Each row, then one of two labels for whether it has a hidden trait; a new part has new ones:
[  8   6 -11   3   6  22  21  -2  15 -18  -4 -11 -18  17  -4  -9]
j758
[ -7   3   6  -3 -30  19 -19 -12  31 -11  53 -11   8  45 -11  11]
j758
[-33  10   3 -21 -29  -7 -16   6  28 -11  88 -24  18  10  -2   8]
j10
[ 23 -15  18 -14 -30 -12  -6   2  18 -14  79 -19   5  42 -17  14]
j10
[  8   9  -1 -19 -11  21  -5   2  13 -34  45   2  10  24 -16   2]
j758
[-78  18  17 -20  29  45 -26  24  24 -26  17   9  -4 -24  10  20]
j10
[-15  14  -7  -7  -1  10   5   8  26  -8  29 -14 -18   4  -6  -8]
j10
[  0 -15  13  -5  -6   5  13  11  -3  30   9   8   2   4   0   1]
j758
[-15  15   6 -10  34  30   4  10  29 -29  56 -13   6  -2  -1  -4]
j10
[-19  -7   6  -3  -7  -4  12  20  39  25  32 -13  -7  26   6  -8]
j758
[  5  15   3   0  -5  30  -4 -12  35   3  -4  -7   5  15  -5  -2]
j758
[  8  34   3  10  75   1 -14  13 -36 -20 -87  39 -13 -67  43   5]
j10
[  2   5  -4  -9 -46  18  17   2  38 -10  49 -18   7  35 -28  -9]
j758
[ -3  10   8   8  -4  26   6  -5  45  -4  11 -11 -12  28  -8  -3]
j758
[  0 -15   1  -5 -49 -12  17  -5  25  19  60 -29  20  17  -8   1]
j10
[-29 -10  16  -9 -23  12  -1  20  19  -2  38   2 -21  24 -10  12]
j758
[ 28   9   5  -8  -7  30   2  -9  27 -23  76 -17  15  27 -15  -1]
j10
[-52  14  18 -27 -16  28  -5   7  56 -71 100 -36  22  20 -15  25]
j10
[-32   2  -2 -12 -14   3 -19   0  20 -19  76 -32   2  25   4  13]
j10
[ 35  15   3  -8 -36  11  -6  -9  16 -10  31   4   3  19 -13  10]
j10
[-13  17   5  -7  31  21  -4  10   4 -36 -39  16 -14  -6   2  13]
j758
[-74   0  10 -13 -47  -7 -15   0  49 -20  78 -23  25  41 -12  19]
j758
[ 20  -5   3  -3 -20 -28   5 -10  14 -22  63 -32   2  32 -13   5]
j10
[-17 -22   9 -13 -45   9  -2  -1  17  15  34 -26  -2  36  -8  16]
j10
[-33 -16  13 -10 -37 -10  19  13  13  14  19 -11 -13 -10 -17   1]
j10
[ 29 -10  14  -4  -9 -10  -2  -3  11  -9  55 -10  12  16  -4   7]
j10
[-16  -3  21   1 -23  -7  10   9  50  21 100 -18  -9  46  -9  -7]
j758
[ -3   1  -1  -7  14  17 -14 -10  -9 -29  71   4  26  14   3   7]
j758
[-37  -8   4  -4 -33 -12 -12   3  30   8  83 -22   7  22  -8   5]
j758
[-27 -14   4  -8 -25   9  -6   0  34  -8  50 -41  12  21 -21   3]
j10
[ -3 -14  11  -6 -22 -14  38  17  38   2  51 -23  -2  17 -13  -2]
j758
[  4   2 -15  -7 -34  -3   6  -9  -4  12  29   1   2  33  -7  -5]
j758
[-53  10   9  -8 -30  17  -7  -2  56 -44  78 -22   3  34 -19  19]
j758
[-70 -11  14  -7   2  -1 -17  16   7 -11  31  -4 -16  -4 -19  13]
j758
[-60 -20   7  -4 -46 -16   2   8  22  24  24 -15  -1  13  -6   5]
j10
[-59  -5  19  -1   7  31   5  17  50  -2  28 -18 -13  21   0  11]
j758
[-11 -12  10  -9 -13 -43  -6  15  15  18  30 -21   6  12 -15  -2]
j10
[-22  -3  16  -5  -5  -9  -2   8   6  14  33   6 -10  -4   7   4]
j10
[-19 -26  16  -1 -22 -15   9   6   2  20 -19 -12  -5  17 -13   8]
j10
[-33 -24  11 -10 -51 -29   4  18  45  34 100 -29   5  60 -21  -8]
j758
[-46 -10   8  -3  13   2 -14   4  17 -24  60 -29  -3   5  -7  11]
j758
[17  8  5 -2 25  5 -3  9  6  6  1 12  1  6 14 -2]
j758
[-16  13   5  -1 -16  29  -7  -6  24 -19  15  10  -1  19 -15   7]
j758
[-31  21  12 -18 -22  34   8  22  50 -24  66   2   2   4 -15   3]
j758
[-19  19  -8  -3  14   6  19   4  13 -41  30   8   0  -8   1  -1]
j758
[-60  18   9 -17 -19  41 -17   7  44  -2  27  -8   5  16 -10   9]
j10
[-29   5   2  -7 -21  -4 -14  -7  42  -8  38 -32  20  19  -2  12]
j10
[-10 -13   4 -18 -36  23   2  -1   9 -22  54  -3  12  36 -11  17]
j758
[-10  -3  -5  -9 -12  10  -8 -13  18  -4  51 -36   6  25   0   4]
j10
[ -4  33   0  14  50   9   4  -3 -11 -13 -47  32  -2 -51  30  -1]
j758
[-36 -19   3 -11 -49 -17  -7   9  23  21   9 -21   4  31  -8   8]
j10
[-43  -5   4  -2 -27 -28 -20   5   6   8  18   5   1   2   7  16]
j758
[-29 -11  18 -19 -25  24 -19  12  39 -22  88 -25  11  55 -15  19]
j758
[ 25 -15  13  -8  -3  13  18  10  17  23   3 -18 -21  21   2   1]
j10
[-17   0  10  -3  30  23 -21  16   8  11   0  -4  -6  -8   4   1]
j10
[-54  19  -6 -10 -21  10 -10  -5  46 -20  39 -21   2  27  -8   7]
j758
[-30  12  11  -2  28  25 -15  -7  29 -22  13 -17  12  18   4   2]
j758
[ -5 -21   4  -4   7 -19   1  -4  -2   1  61 -26  22  10  -2  -6]
j10
[ -7   8  17  -4 -10 -22  14  15  32  -3  35 -10 -15  11  -2   7]
j10
[-20  16  -4 -12 -33  27  14   2  26 -28  32  16  -9  14 -15   5]
j758
[ -9   8   9  -6 -17  14 -23  -5   8 -33  36   3   0  23 -17  22]
j758
[ 21   4  -3  -3 -12  20  -5  -7  14 -15  52  -4   0  36   0   4]
j758
